Below is a small trained network, with its code and all its weights. Each question gives an input and a class and asks what happens when units are switched off, that is, made to give their printed mean instead of their output.

import numpy as np


def w(rows, s, z=0):
    codes = np.array(rows[::2]) - 128.0
    scale = np.full(codes.shape[1], s)
    scale[-1] = z or s
    return codes * scale


def norm(h):
    return h / np.sqrt((h * h).mean(-1, keepdims=True) + 1e-5)


def f(y):
    return np.maximum(y, 0)


def log_softmax(a):
    a = a - a.max(-1, keepdims=True)
    return a - np.log(np.exp(a).sum(-1, keepdims=True))


def net(x, mask):
    res = np.array(x, float).reshape(1, 8) / 4 @ E
    u = 0
    for l in range(3):
        y = f(norm(res) @ A[l][:, :-1].T + A[l][:, -1])
        res = res + np.where(mask[u : u + 3], y, B[l][:, -1]) @ B[l][:, :-1]
        u += 3
    return log_softmax(norm(res)[-1] @ U[:, :-1].T + U[:, -1])


A, B = {}, {}
E = w([
[159,101,82,152,111,80,168,75,118,118,65],'x0',
[178,131,171,68,181,149,101,184,80,160,112],'x1',
[141,135,141,182,183,161,70,149,91,114,133],'x2',
[134,199,170,123,132,118,175,93,151,123,188],'x3',
[89,191,111,118,95,76,51,130,142,163,108],'x4',
[171,126,108,118,161,148,130,105,163,191,110],'x5',
[130,175,169,120,143,134,122,169,67,102,101],'x6',
[162,91,177,68,81,51,161,97,149,144,252],'x7',
],0.0037)
A[0] = w([
[75,150,181,64,151,194,116,235,116,113,150,17],'0.n0',
[116,59,150,122,88,92,138,115,170,122,233,2],'0.n1',
[54,167,117,89,1,31,75,143,162,165,143,86],'0.n2',
],0.0039,0.00077)
B[0] = w([
[212,125,117,79,177,127,86,155,158,252,102,195],'0.n0',
[167,177,115,20,85,201,132,140,137,190,19,217],'0.n1',
[109,170,148,145,33,89,194,13,102,34,167,252],'0.n2',
],0.0036,0.0039)
A[1] = w([
[150,64,160,121,127,100,171,163,63,72,142,69],'1.n0',
[159,137,86,120,141,112,152,96,130,171,33,2],'1.n1',
[158,84,157,116,149,149,254,134,104,88,129,187],'1.n2',
],0.0056,0.00059)
B[1] = w([
[72,217,55,82,4,179,129,66,153,147,16,193],'1.n0',
[145,86,123,31,89,167,47,242,73,190,47,245],'1.n1',
[33,251,75,98,14,148,134,62,176,149,83,253],'1.n2',
],0.0036,0.0033)
A[2] = w([
[73,111,71,218,163,198,170,130,172,96,61,1],'2.n0',
[136,2,97,86,76,93,149,95,201,173,184,113],'2.n1',
[77,155,174,139,134,177,97,192,65,60,120,74],'2.n2',
],0.0048,0.00056)
B[2] = w([
[158,142,174,98,130,145,205,59,190,139,231,240],'2.n0',
[195,131,76,145,149,255,89,163,105,202,32,252],'2.n1',
[156,35,64,145,133,147,108,127,139,156,96,209],'2.n2',
],0.0056,0.003)
U = w([
[78,124,146,210,113,43,119,97,99,19,181,76],'0',
[165,157,243,78,199,76,133,176,115,154,233,74],'1',
[129,175,113,87,56,147,167,69,157,146,125,215],'2',
[115,94,139,193,212,147,177,93,170,86,227,90],'3',
[114,52,142,147,203,7,187,190,129,83,167,2],'4',
[161,72,101,127,181,175,61,206,105,176,61,162],'5',
[63,109,114,149,105,59,116,154,86,53,83,55],'6',
],0.011,0.0056)

Each question gives the input, the list of numbers given to net, and the class t.
The units are the neurons (one row each of A and B). Each row of codes is followed by its name. A weight is (code - 128) times the scale printed after its matrix; where a second scale follows, it is the last column's (A, B and U).
mask holds one flag per neuron, layer by layer. A switched-off neuron (its flag False) gives its mean, the last column of its row in B, instead of its output. The means were averaged over made-up inputs and are rounded, as every weight is.
A unit's drop is (log p(t) with every unit on - log p(t) with that unit switched off) / (log p(t) with every unit on - log p(t) with every unit switched off).
The circuit of an input: a set's keep is (log p(t) with only the set's units on - log p(t) with every unit switched off) / (log p(t) with every unit on - log p(t) with every unit switched off). Starting from all 9 units, units are removed one at a time, each time the one whose removal leaves the highest keep (on an exact tie, the one counted first), for as long as the keep stays at least 0.8.
circuit, biggest first: the units of the circuit, biggest drop first
top k neurons: the k neurons with the biggest drops, biggest first
k most important neurons of layer l: the k neurons of layer l with the biggest drops, biggest first
input [-6,6,-4,6,8,2,4,0], class 1: most important neuron of layer 1 => 1.n2
input [2,-2,7,6,-4,-2,-5,-2], class 3: circuit, biggest first => 0.n1, 1.n0
input [-4,-7,7,6,-1,6,3,5], class 1: circuit, biggest first => 0.n2, 1.n2
input [-4,1,-7,5,-2,-6,3,-8], class 5: top 3 neurons => 0.n0, 0.n2, 2.n2
input [3,6,8,-2,-5,-5,-1,2], class 2: 2 most important neurons of layer 1 => 1.n0, 1.n2
input [4,-6,8,-7,-6,2,-6,6], class 5: 2 most important neurons of layer 0 => 0.n2, 0.n1
input [5,-2,5,6,3,7,7,6], class 1: circuit, biggest first => 1.n2, 1.n0, 0.n2
input [0,-8,-4,-2,-6,8,-7,-2], class 5: top 3 neurons => 2.n1, 0.n2, 1.n1
input [4,-2,5,7,-6,3,-4,-4], class 3: top 2 neurons => 2.n0, 0.n1
input [2,-2,0,-2,-2,3,-4,-2], class 5: top 2 neurons => 1.n1, 0.n2
input [-8,5,4,2,-7,-1,-7,6], class 5: top 3 neurons => 2.n1, 0.n2, 2.n0
input [-7,3,-7,-1,-3,-3,0,-3], class 5: 2 most important neurons of layer 0 => 0.n0, 0.n2
input [8,3,1,-5,-4,-8,6,2], class 2: top 2 neurons => 1.n0, 1.n2
input [0,-4,6,-5,-2,4,4,3], class 3: top 3 neurons => 0.n2, 1.n1, 2.n0
input [7,7,1,-4,-4,1,1,2], class 2: circuit, biggest first => 1.n2
input [-1,-5,3,8,-1,5,8,-3], class 3: 2 most important neurons of layer 0 => 0.n1, 0.n2
input [6,7,3,8,1,-6,8,-1], class 5: 2 most important neurons of layer 2 => 2.n2, 2.n0
input [3,1,2,-8,-5,-8,8,-1], class 2: 2 most important neurons of layer 2 => 2.n0, 2.n1
input [4,-4,-4,-8,-6,5,-7,1], class 5: 2 most important neurons of layer 1 => 1.n1, 1.n0
input [3,-3,6,-7,4,8,-5,7], class 5: most important neuron of layer 2 => 2.n1
